In the rows, zero is written as 128.
Each row of numbers stands for one element and depends on some of the facts below. Use the named rows to name the rest.

Some elements and their rows:
j280: [136 123 118 126 124 119 138 123 147 123 122 127 121 114 128 120 154 111
 120 127 117 123 130 151 117 120]
j252: [142 124 119 127 121 123 126 122 115 116 140 125 147 137 134 120 140 116
 122 126 149 122 115 107 118 120]
j531: [122 127 135 138 124 122 123 124 133 117 139 119 131 115 126 151 128 115
 124 124 114 119 112 106 116 119]
j775: [134 123 117 125 125 126 123 122 120 117 148 122 151 141 126 124 134 112
 119 128 139 121 112 108 119 121]
j905: [121 132 122 128 128 120 130 123 116 127 154 121 121 123 124 123 123 115
 120 143 128 130 114 107 120 119]
j822: [139 126 120 127 124 128 123 122 118 115 141 119 131 136 128 124 132 113
 120 129 143 126 113 110 116 119]
j621: [135 123 117 125 121 126 123 123 115 117 159 125 134 143 122 121 131 115
 120 127 132 127 115 108 118 118]
j697: [122 125 121 123 121 141 133 148 129 120 130 141 135 130 124 123 125 115
 120 127 128 121 129 140 135 160]
j989: [125 124 120 130 122 147 123 145 124 120 117 137 120 123 124 128 122 112
 121 125 135 131 138 129 126 154]
j763: [119 124 117 126 134 164 131 135 138 119 115 124 122 132 126 166 125 114
 140 126 118 122 132 116 116 158]
j532: [118 141 141 128 128 150 125 133 143 139 112 118 120 120 123 127 123 113
 123 129 125 122 138 136 121 143]
j594: [129 125 119 127 124 156 120 134 133 126 118 141 140 135 125 122 123 110
 119 124 130 118 136 131 115 145]
j381: [115 155 149 127 119 142 123 134 151 123 115 120 118 116 125 137 124 117
 125 124 113 119 132 108 129 125]
j628: [128 126 124 124 122 153 123 136 138 121 112 133 143 127 126 122 124 111
 119 123 136 120 134 137 118 150]
j340: [137 125 130 129 150 119 129 125 129 119 113 123 128 132 124 130 124 124
 131 130 119 132 112 140 123 119]
j799: [133 124 141 131 125 115 122 125 119 119 148 152 123 148 150 124 124 240
 117 125 146 121 109 156 150 119]
j188: [128 126 129 129 122 116 124 123 143 124 114 138 122 117 121 159 126 113
 155 127 114 118 130 107 141 121]
j846: [143 126 122 125 133 114 127 124 122 131 111 125 143 123 124 123 124 116
 128 124 129 141 129 127 138 119]
j470: [132 125 120 128 131 115 138 122 121 125 124 132 139 126 125 121 122 115
 134 136 118 138 121 128 141 123]

There are 3 kinds of fact about the elements: Σ, φ, β.
{j711 j515 j550 j24 j561 j150 j379 j384 j959 j117 j621 j739 j752 j909 j203 j406 j969 j45 j206 j141 j628 j500 j523 j93 j822 j529 j771 j659 j793 j525 j988 j195 j584 j189 j453 j742 j462 j802 j651 j697 j236 j775 j224 j618 j340 j191 j283 j594 j142 j280 j124 j734 j185 j113 j89 j23 j693 j989 j470 j688 j518 j79 j457 j570 j689 j287 j299 j106 j616 j727 j486 j846 j485 j252 j635 j75 j196} Σ 37
{j62 j314 j942 j889 j385 j977 j880 j394 j284 j381} Σ 302
{j531 j260 j259 j188 j305 j980 j21 j412 j95 j315 j341} Σ 575
{j546 j543 j604 j753 j578 j483 j99 j490 j690 j298 j327 j213 j763} Σ 32
{j624 j121 j799 j554 j722 j574 j322 j944 j536 j622 j595 j617 j681 j936 j482 j431 j774 j656 j556 j821} Σ 85
{j22 j212 j480 j744 j517 j682 j511 j246 j905 j233 j105 j627 j855 j780 j770 j137 j247 j6 j643 j301 j55 j532 j513} Σ 940
j711 φ j6 j457 j121
j515 φ j485 j45 j191 j247 j206
j561 φ j105 j651 j246 j236 j283 j191 j212
j379 φ j635 j643 j525 j260 j385 j75
j624 φ j89 j604 j99 j594 j431
j543 φ j6 j137 j117 j775 j604 j682
j942 φ j556 j697
j659 φ j385 j889
j744 φ j880 j802 j595 j95 j846
j584 φ j635 j213 j799 j24
j742 φ j988 j500 j99 j846
j462 φ j616 j298 j793 j554 j574
j944 φ j406 j802 j298 j62 j224 j247 j206
j977 φ j113 j280 j774
j536 φ j771 j621 j546 j727 j936
j627 φ j185 j298 j618 j635 j523 j739
j340 φ j252 j280 j117 j45 j287 j22 j89
j21 φ j988 j188 j22 j480 j517 j385 j770
j617 φ j93 j529 j546 j799 j690 j594 j752 j909
j327 φ j252 j775 j546 j195
j124 φ j283 j604 j62
j734 φ j252 j656 j513
j681 φ j490 j236 j480
j301 φ j500 j384
j532 φ j595 j62 j150
j763 φ j771 j753 j246 j793 j483 j385
j518 φ j688 j314
j79 φ j486 j635 j24
j482 φ j485 j802 j283 j247 j959 j203
j689 φ j141 j246 j142 j752
j299 φ j23 j191 j570 j525 j855 j969 j989
j284 φ j252 j93 j283 j384 j480 j822 j550
j106 φ j246 j55 j969 j770
j381 φ j480 j453
j315 φ j341 j233 j213 j212 j574
j821 φ j252 j511 j485 j980 j531 j628
[j711 j550 j561 j62 j150 j379 j384 j546 j739 j260 j752 j206 j22 j188 j529 j799 j771 j517 j305 j525 j195 j584 j554 j682 j511 j722 j385 j802 j246 j236 j944 j980 j105 j99 j490 j855 j340 j191 j283 j617 j142 j124 j247 j185 j23 j470 j457 j431 j727 j486 j846 j774 j635 j513 j315 j821] β 726
[j515 j543 j259 j909 j969 j523 j659 j793 j189 j574 j651 j233 j627 j690 j327 j280 j734 j287 j299 j75] β 211
[j24 j624 j117 j203 j406 j45 j212 j141 j628 j500 j480 j988 j453 j742 j322 j697 j224 j618 j578 j536 j483 j880 j780 j770 j594 j298 j394 j137 j6 j643 j113 j55 j693 j213 j532 j763 j989 j688 j79 j570 j482 j284 j106 j381 j556 j95 j341] β 550
[j531 j314 j959 j121 j621 j604 j942 j753 j93 j822 j889 j744 j462 j775 j977 j905 j622 j595 j21 j412 j681 j301 j89 j936 j518 j689 j616 j485 j252 j656 j196] β 411

Name these rows:
No name comes twice in this set of rows, the named rows included.
[120 137 115 129 132 124 136 123 137 149 130 121 115 117 125 120 123 112
 130 151 116 131 136 147 116 120] => j627
[119 160 159 127 124 151 122 126 160 121 114 116 117 115 126 138 124 114
 129 123 114 118 127 108 120 125] => j284
[120 124 137 139 122 115 126 124 131 117 159 120 127 118 125 147 125 115
 128 131 116 118 111 107 117 119] => j412
[133 125 128 124 145 119 128 123 122 117 115 123 115 131 124 132 124 132
 141 130 117 143 121 129 122 120] => j561
[121 127 117 128 125 147 149 144 142 123 113 132 152 129 125 152 123 114
 130 130 121 119 134 119 119 162] => j578
[117 140 156 136 122 134 122 138 153 145 110 117 119 116 126 124 121 114
 126 125 116 118 144 109 135 125] => j880

Now the same elements, written a new way:
Known rows:
j236: [128 113 130 126 137 119 153 125 139 131 120 113 120 123 126 133 130 115
 137 139 131 119 109 133 134 127 111 132 143 131 158 134 126 130 128 135
 135 144 141 119 140 131 101]
j550: [129 116 129 123 135 122 159 126 141 130 118 116 121 125 129 132 133 113
 137 134 131 120 117 133 135 127 110 131 139 133 154 133 126 131 128 133
 140 145 138 121 140 133 105]
j315: [115 116 113 114 153 127 141 125 135 130 129 110 103 136 128 145 135 103
 120 145 140 115 130 120 166 122 112 139 128 122 146 125 140 151 113 137
 127 150 139 123 118 147 111]
j233: [136 137 125 132 140 138 157 114 142 121 114 130 205 117 131 124 115 120
 144 169 121  77 108 135 126 157 113 143 152 164 152 134 114 119 130 147
 102 142 115 123 137 109 144]
j889: [129 129 136 118 142 155 135 137 128 140 127  92  75 145 108 115 145 120
 126  95 120 161 134 128  99 128 158 120 142 104 173 125 127 106 140 126
 148 105 128 125 156 118 104]
j113: [130 130 121 125 132 138 143 127 144 128 125 131 139 125 122 146 124 117
 136 127 121 137 119 131 131 118 116 129 120 116 148 132 126 118 131 139
 125 133 117 119 143 117 109]
j734: [136 141 134 114 151 121 166 125 144 126 178 114 132 131 129 124 118 107
 136 117 126 105 149 127 139 134 120 130 130 136 148 128 124 127 118 140
 131 150 104 131 147 121 130]
j23: [132 118 129 125 134 126 163 123 140 132 112 115 117 127 126 130 132 112
 135 137 129 123 111 134 136 128 108 132 135 130 156 133 128 133 129 135
 137 146 138 120 138 130 108]
j532: [148 131 126 132 127 135  97 120 135 114 101 136 208 129 144 157 114 135
 148 160 126 111 116 121 144 147 102 138 125 158 147 141 115 123 121 148
  97 116 118 119 145 116 143]
j150: [131 119 130 123 135 123 159 126 138 130 108 116 120 127 131 134 135 112
 136 135 130 122 117 133 139 130 109 132 134 133 155 133 124 132 129 134
 137 142 143 119 139 132 107]
j595: [106 124 113 119 126 116 133 138 130 131 108 126 127 128 141 127 125 113
 126 137 129 116 119 126 163 119 135 147 156 106 132 123 133 128 125 131
 120 130 118 115  94 122 128]
j511: [141 108 129 131 124 132 149 112 146 124  86 127 191 122 140 124 117 125
 149 168 131  97 107 134 126 150  92 144 149 169 150 137 123 133 129 141
 119 153 128 124 140 130 137]
j384: [128 111 129 122 137 117 155 127 140 129 122 116 126 124 128 133 133 113
 138 135 131 118 120 133 136 127 112 131 142 138 151 133 126 129 128 133
 141 147 138 122 143 133 103]
j412: [107 129 107 121 141 134 140 137 136 134 119 119 116 143 126 137 118 104
 122 127 133 107 123 126 149 111 137 146 152 109 144 117 137 132 126 128
 124 157 124 114 112 131 122]
j117: [133 130 121 124 132 138 145 128 146 127 127 132 140 129 124 145 123 117
 137 122 123 138 123 131 132 118 115 129 118 117 147 132 128 118 130 138
 128 136 114 121 145 118 112]
j137: [141 121 121 134 121 145 126 115 149 120  97 142 210 123 133 140 109 131
 149 159 124 112 108 131 121 142 102 141 135 154 142 138 124 118 132 145
 105 140 108 121 143 115 137]
j462: [127 148 137 123 135 133 122 127 128 132 125 115 117 148 126 131 120 113
 130 129 130 107 121 122 145 129 124 138 132 124 153 133 135 128 128 129
 121  98 121 119 145 118 130]
j141: [131 132 121 127 131 140 144 126 143 129 124 129 131 127 122 145 122 119
 135 129 122 141 112 132 130 118 116 130 119 113 152 133 128 118 131 139
 121 129 118 119 141 115 110]
j988: [126 127 121 125 133 133 134 127 143 126 130 130 141 123 120 149 126 120
 137 131 124 133 113 131 131 117 119 129 128 118 148 133 126 115 131 138
 124 129 120 118 145 115 103]

Name these rows:
No name comes twice in this set of rows, the named rows included.
[114 128 130 114 137 135 158 121 136 130 101 124 126 123 116 133 151 105
 130 147 130 105 125 130 146 137 109 129 125 144 139 136 135 133 131 132
 138 115 139 126 152 133 105] => j635
[124 101 120 109 131 104 153 127 142 129 136 115 113 123 151 125 127 111
 130 137 137 133 143 122 169 125 104 142 134 122 132 125 139 148 107 139
 132 161 114 129  99 143 127] => j821
[135 129 141 111 144 148 122 136 127 137 144  89  74 154 113 117 144 121
 128  88 124 162 155 121 108 131 153 118 132 113 170 126 128 112 132 126
 149 101 121 130 165 123 115] => j977
[132 131 142 114 143 150 121 136 124 137 141  89  75 149 112 120 146 120
 127  90 125 160 149 120 109 131 154 117 132 110 171 126 128 109 133 126
 146  95 123 128 163 122 112] => j942
[145 112 132 139 125 138 146 104 143 128  93 114 174 126 136 120 106 131
 144 180 130 103  86 133 123 148  87 148 145 155 165 141 131 137 127 145
 103 145 129 120 132 124 137] => j246
[100 107 118 119 133  98  97 136 130 127 157 114 129 121 133 133 114 122
 129 146 142 105 116 118 159 117 140 146 177 114 134 127 139 121 117 130
 118 123 112 115 103 123 113] => j681
[134 123 131 124 134 125 161 126 137 131 105 116 118 128 134 134 135 112
 136 133 128 126 116 133 142 130 107 133 131 130 156 134 122 134 127 135
 135 138 144 120 137 131 109] => j206
[117 116 111 114 129 126 134 125 144 128 145 127 126 120 135 138 119 119
 126 142 130 147 127 120 162 116 109 141 119  99 131 127 145 131 115 144
 113 131  93 125 103 121 123] => j536
[106 119 113 117 124 120 144 135 138 133 118 126 125 127 139 119 119 112
 127 134 130 117 126 126 154 117 132 148 154 106 129 121 139 126 125 129
 127 145 106 119  95 123 130] => j656
[123 138 129 105 172 146 185 146 127 141 172  85  31 133  97 121 172 103
 113  70 111 184 155 130 113 119 169 103 123  79 179 118 115 103 134 133
 163 118 135 131 149 116  76] => j690
[144 126 138 120 141 110 132 130 129 125 124 110 118 137 145 146 133 117
 138 128 133 125 129 124 158 134 107 129 126 136 159 136 117 140 116 137
 131 127 145 120 140 136 116] => j124

The same elements again, as new rows of numbers:
Known rows:
j753: [172 104 151 111 101 106 101 130 101 132 118 162 140 144 113 161 138 106
  49 131 180 128 203 131 133 150 132 149 167 114 144  94 167 112 129 123
 162 166 156  92 128 164 155 173 125]
j621: [132 145 143 142 108 102 102 132 102 145 122 150 138 134 110 164 128  78
  66 133 156 120 175 115 129 150 145 146 161  74 139 107 159 112 104 110
 170 140 163 121 121 144 117 149 109]
j22: [174  59 150 130 115 105 117 139 112 126 119 152 147 136  97 167 134 114
  62 117 168 154 147 126 130 143 136 146 174 129 136 111 158 133 133 113
 138 162 134 113 119 151 141 190 143]
j62: [180  69 148 124 129 105 120 144 121 128 123 158 148 131 112 171 126 103
  83 122 168 144 144 130 131 152 127 134 177 127 136 114 162 130 123 122
 132 158 139 122 120 140 144 168 147]
j124: [158 123 133 142 124 113 128 140 121 132 123 146 145 124  97 161 128  80
 104 122 152 151 156 119 149 151 143 129 167 135 131 120 153 127 108 118
 142 143 143 140 105 131 104 153 126]
j595: [156 115 147 112 104 100 105 123 118 133 120 167 125 136 131 171 142 135
  70 145 178 128 142 110 155 145 127 117 165 120 147  90 172 121 131 139
 165 164 159  94 135 159 149 169 123]
j385: [176  72 154 127 111 106 113 151 108 127 115 154 148 134 119 171 132  90
  79 113 163 145 166 128 105 150 124 151 193 120 134 108 163 128 127 118
 135 157 132 127 119 145 141 181 137]
j379: [158 125 139 140 115 118 124 152 111 127 115 144 148 121 112 160 138  70
 103 119 153 152 197 122 138 152 138 146 181 130 131 110 160 126 112 121
 140 139 146 144 103 137  95 157 117]
j203: [151 125 127 129 134 103 119 123 114 149 125 152 139 133 108 165 121  88
  81 127 161 131 181 112 151 149 154 125 176  86 136 112 164 118 108 103
 150 138 145 134 126 129 115 141 117]
j959: [165 146 125 130 103 111 111 142 104 150 132 155 134 127 111 165  98  93
 118 151 151 121 127 130 163 144 133 136 115 128 138 137 153 105 120 118
 148 129 164 117 132 149 153 140  93]
j233: [187  99 144 124  82 116 115 164  99 127 135 159 142 129 116 164 118 105
  91 137 169 135 150 153 153 141 107 160 109 169 136 130 144 121 146 134
 131 152 167  94 132 170 174 177 114]
j518: [139 155 137 138 107 109 111 127 110 140 123 153 135 130 106 161 132  76
  77 136 164 127 194 115 150 149 146 139 153  94 140 107 162 111 105 116
 167 142 164 117 115 145 113 142 109]
j23: [174 115 130 139 108 118 119 164 102 138 120 142 142 119 121 165 103  89
 142 132 139 143 124 134 143 145 126 150 144 155 129 138 147 119 130 116
 123 128 143 147 121 142 135 161 101]
j681: [165 139 149 117  73 106 108 121 115 126 105 164 118 136 125 159 154 128
  84 137 173 141 181 106 154 140 132 124 153 144 147  92 174 116 132 139
 173 170 155  94 127 168 138 179 119]
j822: [157 152 132 137  94 108 106 141 100 152 124 150 130 128 110 161 102  86
 116 146 144 122 127 129 158 141 135 146 112 128 136 137 148 104 122 112
 156 133 163 118 133 152 148 148  93]
j561: [166 123 132 139 105 119 125 147 117 127 113 144 144 122  99 160 132  80
 111 118 155 156 184 113 142 148 143 136 184 137 132 117 161 123 112 118
 144 142 141 144 102 133  99 160 119]
j793: [145 122 138 139  96 108 111 158 106 138 132 149 142 126 114 170 124  72
  66 124 158 119 168 112 114 147 127 144 185  72 132 109 156 121 107 122
 149 142 160 124 112 139 119 153 106]
j189: [165 148 133 139  86 115 115 161 104 138 130 146 134 118 113 161 105  77
 117 142 147 124 131 133 147 143 116 148 115 140 129 139 139 115 121 127
 134 134 166 121 122 149 142 150  95]
j252: [153 148 130 138 102 102 105 137  98 154 126 149 128 130 112 162  98  91
 110 148 143 116 106 128 155 142 137 144 107 115 135 139 142 105 119 111
 154 132 163 118 136 150 153 148  95]

Name these rows:
No name comes twice in this set of rows, the named rows included.
[199  66 137 118 122 114 124 156 110 129 131 156 146 129 106 167 108 123
 113 136 163 152 110 152 167 143 117 145 121 193 134 135 152 128 149 124
 111 148 145 113 133 157 175 178 127] => j247

The same elements again, as new rows of numbers:
Known rows:
j727: [126 125 132 106 100 177 114 112 147 136 134 120 142 135 134]
j301: [156 184 168 160 179  67  93  91 107 146 139 137  86 123 139]
j280: [134 127 124 119  93 167 131 109 119 146 110 169 142 112 151]
j594: [107  96  99 101 122 124 128  98 135 131 128 125 125 118 119]
j518: [156 151 144 159 140 101 125  81 130 123 116 117  99 107 196]
j21: [188 113 175 207 160  61  95 158  92  91 109 124  89 137 140]
j742: [102 118 102 111 108 109 107 106 135 126  95 107 106  99 119]
j697: [105  98  92 108 121 126 124  99 133 133 128 122 123 120 118]
j188: [147  84 163 143 132 138  97 197 113 114 143 135 126 155  91]
j536: [115 124 129 123 133  55 186 203 108  71  85  99 132 121  78]
j635: [103 133 131  89  83 161 125 123 160 120 141 134 104 166 163]
j980: [147  83 170 131 140 140 104 200 114 115 152 137 124 147  93]
j977: [172 139 170 167 161  74 137 137 110 104 120 119 101 117 170]
j543: [119 170 129 105  80 144 148 113 125 141  81 149 137  87 160]
j185: [121 124 129 107 102 179 116 115 150 135 138 123 137 140 140]
j246: [120 162 129 149 136 143  69 128 129 161 149 136 126 164  80]
j739: [122 127 131 105 100 173 119 117 149 136 139 124 136 140 140]
j93: [167 132 142 151 150 117 138  69 126 128 142 129 123 123 183]
j483: [100 126  78 113 114 130 149  87 140 126 119 114 143 127 117]

Which element is each row?
No name comes twice in this set of rows, the named rows included.
[124  59 126 138 164  92 112 190 109 116 144 138 107 132  85] => j95
[102 120  88 136 102 113  99 104 134 125  87 104 109 112 118] => j106
[120 133 107 135 150  91  80  94 103 150 125 137 122 140  42] => j480
[129 121 138  95 104 173 119 108 142 136 135 122 143 130 132] => j195
[172 121 155 174 174  93 148 130 114 109 145 131 118 137 167] => j314
[157 153 137 177 133 102 116  80 132 119 111 110 104 116 192] => j689
[152  90 152 157 131 129 118 201  93 124 123 182 122 137 116] => j259
[161 133 133 160 159 122 138  80 133 134 149 127 124 118 195] => j959
[126 153 114 150  66 143 105 116 125 131  74 153 114 117 158] => j659
[129 140 160  84  88 154 105 112 139 131 103 110 125 101 131] => j340
[141  84 164 137 133 139 102 202 117 112 148 137 118 160 100] => j260
[132 154 169 123 110 105 177 222 119  73  93 100 142 135  97] => j617
[140 140 132 156 125 114 202 222 101  94 103 154 163 140 119] => j574

